Below are the code and all the weights of a small trained network. Each question names an input and a class and asks about switching units off, where a switched-off unit gives its printed mean instead of its output.

import numpy as np


def w(rows, s, z=0):
    codes = np.array(rows[::2]) - 128.0
    scale = np.full(codes.shape[1], s)
    scale[-1] = z or s
    return codes * scale


def f(y):
    return y / 2 * (1 + np.tanh(0.7978845608 * (y + 0.044715 * y**3)))


def log_softmax(a):
    a = a - a.max(-1, keepdims=True)
    return a - np.log(np.exp(a).sum(-1, keepdims=True))


def net(x, mask):
    res = np.array(x, float).reshape(1, 6) / 4 @ E
    y = f(res @ A[0][:, :-1].T + A[0][:, -1])
    res = res + np.where(mask, y, B[0][:, -1]) @ B[0][:, :-1]
    return log_softmax(res[-1] @ U[:, :-1].T + U[:, -1])


A, B = {}, {}
E = w([
[130,78,91,21,69,96,95],'x0',
[129,106,156,79,254,68,144],'x1',
[128,129,127,125,127,132,131],'x2',
[177,79,110,171,87,29,221],'x3',
[202,25,183,129,129,173,90],'x4',
[128,130,128,128,127,128,128],'x5',
],0.0073)
A[0] = w([
[108,162,118,154,184,196,75,120],'N1',
[105,109,117,100,207,99,135,200],'N2',
[57,185,97,127,108,102,148,47],'N3',
[59,167,178,102,116,145,2,20],'N4',
[197,129,132,141,107,75,180,18],'N5',
[154,144,166,190,139,111,169,26],'N6',
[140,136,163,91,189,69,137,46],'N7',
[137,134,174,93,184,73,153,66],'N8',
[150,116,168,99,195,93,141,238],'N9',
[146,142,68,159,51,176,132,128],'N10',
[156,107,91,113,100,80,155,81],'N11',
[147,117,146,150,84,44,166,19],'N12',
[88,197,97,118,143,95,170,140],'N13',
[161,162,97,163,62,144,105,112],'N14',
[149,88,124,157,94,81,204,64],'N15',
[208,78,197,123,120,188,89,147],'N16',
[142,131,140,176,36,164,126,149],'N17',
[92,209,63,115,139,85,124,21],'N18',
[175,105,75,181,109,103,197,2],'N19',
[206,67,211,141,127,161,115,168],'N20',
[131,186,190,200,180,149,168,104],'N21',
[125,118,85,7,87,75,88,67],'N22',
],0.0075,0.0014)
B[0] = w([
[161,158,130,80,141,181,170,227],'N1',
[96,87,174,138,88,170,149,199],'N2',
[91,91,80,148,191,42,66,181],'N3',
[159,191,145,42,205,156,145,250],'N4',
[117,171,140,45,241,151,96,175],'N5',
[169,169,107,120,140,188,191,163],'N6',
[45,66,186,134,91,170,104,174],'N7',
[71,70,186,121,114,170,109,174],'N8',
[78,82,154,192,71,142,106,213],'N9',
[73,57,216,135,117,188,100,213],'N10',
[157,175,140,124,160,164,166,167],'N11',
[129,142,146,66,186,152,131,184],'N12',
[108,109,114,166,120,59,83,191],'N13',
[65,115,165,157,138,168,102,186],'N14',
[132,191,150,48,215,166,87,202],'N15',
[170,158,78,161,168,84,69,254],'N16',
[75,65,192,173,145,144,90,215],'N17',
[136,124,64,159,162,77,65,183],'N18',
[136,160,134,59,167,198,124,192],'N19',
[155,128,36,173,147,54,70,242],'N20',
[188,98,61,176,42,183,200,220],'N21',
[190,109,67,168,3,203,223,248],'N22',
],0.0072,0.004)
U = w([
[131,207,183,16,215,159,136,83],'0',
[118,135,163,136,126,106,142,244],'1',
[30,58,236,154,117,139,111,78],'2',
[129,124,64,166,174,35,66,79],'3',
[170,130,86,145,68,167,249,89],'4',
],0.011)

Each question gives the input, the list of numbers given to net, and the class t.
The units are the neurons (one row each of A and B). Each row of codes is followed by its name. A weight is (code - 128) times the scale printed after its matrix; where a second scale follows, it is the last column's (A, B and U).
mask holds one flag per neuron, in row order. A switched-off neuron (its flag False) gives its mean, the last column of its row in B, instead of its output. The means were averaged over made-up inputs and are rounded, as every weight is.
A unit's drop is (log p(t) with every unit on - log p(t) with that unit switched off) / (log p(t) with every unit on - log p(t) with every unit switched off).
The circuit of an input: a set's keep is (log p(t) with only the set's units on - log p(t) with every unit switched off) / (log p(t) with every unit on - log p(t) with every unit switched off). Starting from the 12 units with the biggest drops (on a tie, the unit counted first), units are removed one at a time, each time the one whose removal leaves the highest keep (on an exact tie, the one counted first), for as long as the keep stays at least 0.8.
circuit, biggest first: the units of the circuit, biggest drop first
unit that matters most: the unit with the biggest drop
top k neurons: the k neurons with the biggest drops, biggest first
drop when u is switched off: that unit's drop, to one decimal
input [4,1,4,1,6,5], class 3: circuit, biggest first => (N20; N16)
input [-6,-8,5,-4,1,-3], class 2: unit that matters most => N17
input [1,5,-2,-3,4,-4], class 2: circuit, biggest first => (N9; N7)
input [1,-7,1,2,-7,5], class 2: circuit, biggest first => (N10; N17)
input [8,6,8,7,0,-5], class 4: top 2 neurons => (N22; N4)
input [-1,-6,-1,1,8,-1], class 3: top 2 neurons => (N20; N16)
input [-8,-3,6,2,4,-7], class 4: top 2 neurons => (N21; N6)
input [4,-7,5,-2,2,3], class 2: top 2 neurons => (N10; N17)
input [-8,-3,4,8,-1,2], class 0: circuit, biggest first => (N15; N5)
input [4,3,-5,6,-2,-5], class 0: circuit, biggest first => (N15; N5)
input [-7,5,-5,-5,-4,1], class 4: top 2 neurons => (N21; N1)
input [-8,7,-2,5,0,-7], class 4: top 2 neurons => (N21; N6)
input [-7,-5,-2,-5,0,2], class 4: top 2 neurons => (N21; N1)
input [8,-1,-2,0,3,5], class 4: circuit, biggest first => (N22)
input [1,8,0,-7,8,-1], class 2: top 2 neurons => (N9; N7)
input [2,-7,-8,-7,-8,6], class 3: top 3 neurons => (N3; N18; N13)
input [0,-7,6,3,-8,0], class 3: top 2 neurons => (N3; N18)
input [-7,2,-1,7,-5,2], class 0: top 2 neurons => (N15; N5)
input [0,-1,4,3,6,-4], class 3: top 2 neurons => (N20; N16)
input [5,-5,-6,-6,7,-5], class 3: unit that matters most => N16
input [3,8,8,-3,7,-1], class 2: top 2 neurons => (N7; N9)
input [-5,2,6,4,5,-1], class 3: top 2 neurons => (N20; N22)
input [-6,-8,7,2,-3,-2], class 2: drop when N10 is switched off => 0.2
input [-7,3,-5,1,0,-6], class 4: drop when N21 is switched off => 0.5
input [0,4,0,0,1,1], class 2: drop when N16 is switched off => 0.1
input [7,6,7,1,0,5], class 4: drop when N13 is switched off => 0.0
input [0,-5,4,-7,0,-1], class 0: unit that matters most => N4
